Below are the code and all the weights of a small trained network. Each question names an input and a class and asks about switching units off, where a switched-off unit gives its printed mean instead of its output.

import numpy as np


def w(rows, s, z=0):
    codes = np.array(rows[::2]) - 128.0
    scale = np.full(codes.shape[1], s)
    scale[-1] = z or s
    return codes * scale


def norm(h):
    return h / np.sqrt((h * h).mean(-1, keepdims=True) + 1e-5)


def f(y):
    return y / 2 * (1 + np.tanh(0.7978845608 * (y + 0.044715 * y**3)))


def log_softmax(a):
    a = a - a.max(-1, keepdims=True)
    return a - np.log(np.exp(a).sum(-1, keepdims=True))


def net(x, mask):
    res = np.array(x, float).reshape(1, 8) / 4 @ E
    u = 0
    for l in range(3):
        y = f(norm(res) @ A[l][:, :-1].T + A[l][:, -1])
        res = res + np.where(mask[u : u + 9], y, B[l][:, -1]) @ B[l][:, :-1]
        u += 9
    return log_softmax(norm(res)[-1] @ U[:, :-1].T + U[:, -1])


A, B = {}, {}
E = w([
[128,131,128,128,127],'x0',
[131,129,128,127,126],'x1',
[126,126,127,129,128],'x2',
[127,143,252,83,104],'x3',
[164,74,147,241,55],'x4',
[130,131,127,128,127],'x5',
[40,140,100,90,42],'x6',
[126,126,129,128,128],'x7',
],0.011)
A[0] = w([
[152,83,81,217,112,17],'L0N0',
[118,142,72,129,165,61],'L0N1',
[165,192,75,154,184,107],'L0N2',
[146,89,254,198,74,9],'L0N3',
[197,165,166,154,154,169],'L0N4',
[126,74,180,180,124,89],'L0N5',
[108,113,107,191,45,3],'L0N6',
[139,98,107,195,113,62],'L0N7',
[240,67,149,209,128,61],'L0N8',
],0.0086,0.0064)
B[0] = w([
[71,47,156,178,137,186],'L0N0',
[163,105,113,84,105,133],'L0N1',
[130,36,98,117,152,181],'L0N2',
[254,188,142,114,115,201],'L0N3',
[116,137,138,125,175,211],'L0N4',
[174,187,120,143,126,164],'L0N5',
[156,57,71,117,102,159],'L0N6',
[117,71,135,181,134,163],'L0N7',
[113,231,112,200,176,254],'L0N8',
],0.0099,0.0045)
A[1] = w([
[137,103,158,158,54,4],'L1N0',
[120,187,240,77,155,69],'L1N1',
[155,89,190,142,68,75],'L1N2',
[85,91,160,164,99,68],'L1N3',
[156,77,165,101,185,138],'L1N4',
[110,102,133,136,124,93],'L1N5',
[137,184,255,135,64,227],'L1N6',
[197,172,137,35,120,117],'L1N7',
[128,170,105,104,98,73],'L1N8',
],0.012,0.0038)
B[1] = w([
[182,191,78,107,59,148],'L1N0',
[91,80,200,210,145,210],'L1N1',
[176,222,6,117,88,154],'L1N2',
[165,153,175,143,83,139],'L1N3',
[127,122,114,103,255,162],'L1N4',
[123,140,146,140,122,123],'L1N5',
[163,143,97,24,127,255],'L1N6',
[107,31,119,241,91,188],'L1N7',
[82,111,111,101,116,134],'L1N8',
],0.0093,0.0066)
A[2] = w([
[151,191,77,214,92,37],'L2N0',
[113,75,179,107,58,38],'L2N1',
[150,120,51,159,112,3],'L2N2',
[65,87,77,127,162,138],'L2N3',
[100,94,160,158,59,113],'L2N4',
[94,160,115,159,59,20],'L2N5',
[158,119,138,120,248,77],'L2N6',
[74,150,53,63,63,29],'L2N7',
[184,96,46,113,83,74],'L2N8',
],0.013,0.0049)
B[2] = w([
[46,74,156,118,191,223],'L2N0',
[46,176,119,104,151,149],'L2N1',
[69,120,196,126,96,166],'L2N2',
[196,219,118,125,147,235],'L2N3',
[94,128,80,37,119,170],'L2N4',
[173,58,68,145,76,154],'L2N5',
[115,61,109,69,6,254],'L2N6',
[155,140,162,199,195,230],'L2N7',
[68,120,156,85,96,205],'L2N8',
],0.011,0.0061)
U = w([
[192,73,14,46,158,246],'0',
[124,2,218,100,169,69],'1',
[126,74,106,254,223,2],'2',
[254,177,204,169,150,189],'3',
[117,249,41,148,209,176],'4',
[18,192,183,60,161,185],'5',
[40,74,67,164,45,85],'6',
[176,193,126,69,14,87],'7',
],0.023,0.0011)

Each question gives the input, the list of numbers given to net, and the class t.
The units are the neurons (one row each of A and B). Each row of codes is followed by its name. A weight is (code - 128) times the scale printed after its matrix; where a second scale follows, it is the last column's (A, B and U).
mask holds one flag per neuron, layer by layer. A switched-off neuron (its flag False) gives its mean, the last column of its row in B, instead of its output. The means were averaged over made-up inputs and are rounded, as every weight is.
A unit's drop is (log p(t) with every unit on - log p(t) with that unit switched off) / (log p(t) with every unit on - log p(t) with every unit switched off).
The circuit of an input: a set's keep is (log p(t) with only the set's units on - log p(t) with every unit switched off) / (log p(t) with every unit on - log p(t) with every unit switched off). Starting from the 12 units with the biggest drops (on a tie, the unit counted first), units are removed one at a time, each time the one whose removal leaves the highest keep (on an exact tie, the one counted first), for as long as the keep stays at least 0.8.
circuit, biggest first: the units of the circuit, biggest drop first
top k neurons: the k neurons with the biggest drops, biggest first
k most important neurons of layer l: the k neurons of layer l with the biggest drops, biggest first
input [-5,-6,-4,2,-2,8,0,-2], class 1: circuit, biggest first : (L1N1)
input [8,-8,-4,-5,-1,-8,6,4], class 4: 2 most important neurons of layer 2 : (L2N3, L2N7)
input [1,8,7,1,-5,-5,-5,-5], class 1: 4 most important neurons of layer 1 : (L1N1, L1N6, L1N2, L1N7)
input [5,-1,5,8,-1,5,-6,7], class 1: top 2 neurons : (L1N1, L2N6)
input [8,4,-2,-5,0,5,-5,-4], class 0: top 2 neurons : (L2N6, L1N7)
input [-1,-6,-7,-6,-1,-8,8,-1], class 4: top 2 neurons : (L2N7, L2N3)
input [-6,3,1,-3,0,7,2,6], class 4: top 2 neurons : (L2N3, L2N6)
input [8,6,-3,1,-7,8,-3,-1], class 1: top 3 neurons : (L1N1, L2N6, L1N6)
input [6,-6,1,4,-7,4,0,-6], class 1: circuit, biggest first : (L1N1, L1N7)
input [8,2,-4,8,-1,-3,-7,6], class 1: top 3 neurons : (L2N6, L1N1, L2N3)
input [-7,8,1,-6,-1,-4,1,5], class 4: 2 most important neurons of layer 2 : (L2N3, L2N6)
input [-3,-6,-5,-2,-7,7,0,-4], class 0: top 2 neurons : (L2N6, L0N8)
input [6,-6,-6,6,1,0,2,6], class 7: 2 most important neurons of layer 1 : (L1N6, L1N2)
input [7,2,-7,-8,-2,-7,-8,3], class 0: circuit, biggest first : (L2N6)
input [-4,-6,-4,-1,0,-7,-5,6], class 0: top 3 neurons : (L2N6, L1N1, L1N7)
input [1,-5,-4,3,-7,-8,-5,-8], class 1: top 2 neurons : (L2N6, L1N1)
input [0,-7,7,4,6,-3,1,2], class 7: top 2 neurons : (L1N6, L2N7)
input [1,-3,3,2,1,-3,0,6], class 3: top 2 neurons : (L0N3, L2N6)
input [-3,-3,2,5,1,-3,6,0], class 7: 2 most important neurons of layer 1 : (L1N2, L1N6)
input [3,-7,-5,2,1,-2,-1,4], class 3: circuit, biggest first : (L0N3)
input [-8,6,5,2,6,8,1,-3], class 7: 3 most important neurons of layer 1 : (L1N6, L1N1, L1N2)
input [3,1,7,-3,0,6,-6,-2], class 0: 2 most important neurons of layer 1 : (L1N1, L1N7)
input [2,5,1,0,-5,3,2,-6], class 4: 2 most important neurons of layer 2 : (L2N3, L2N6)
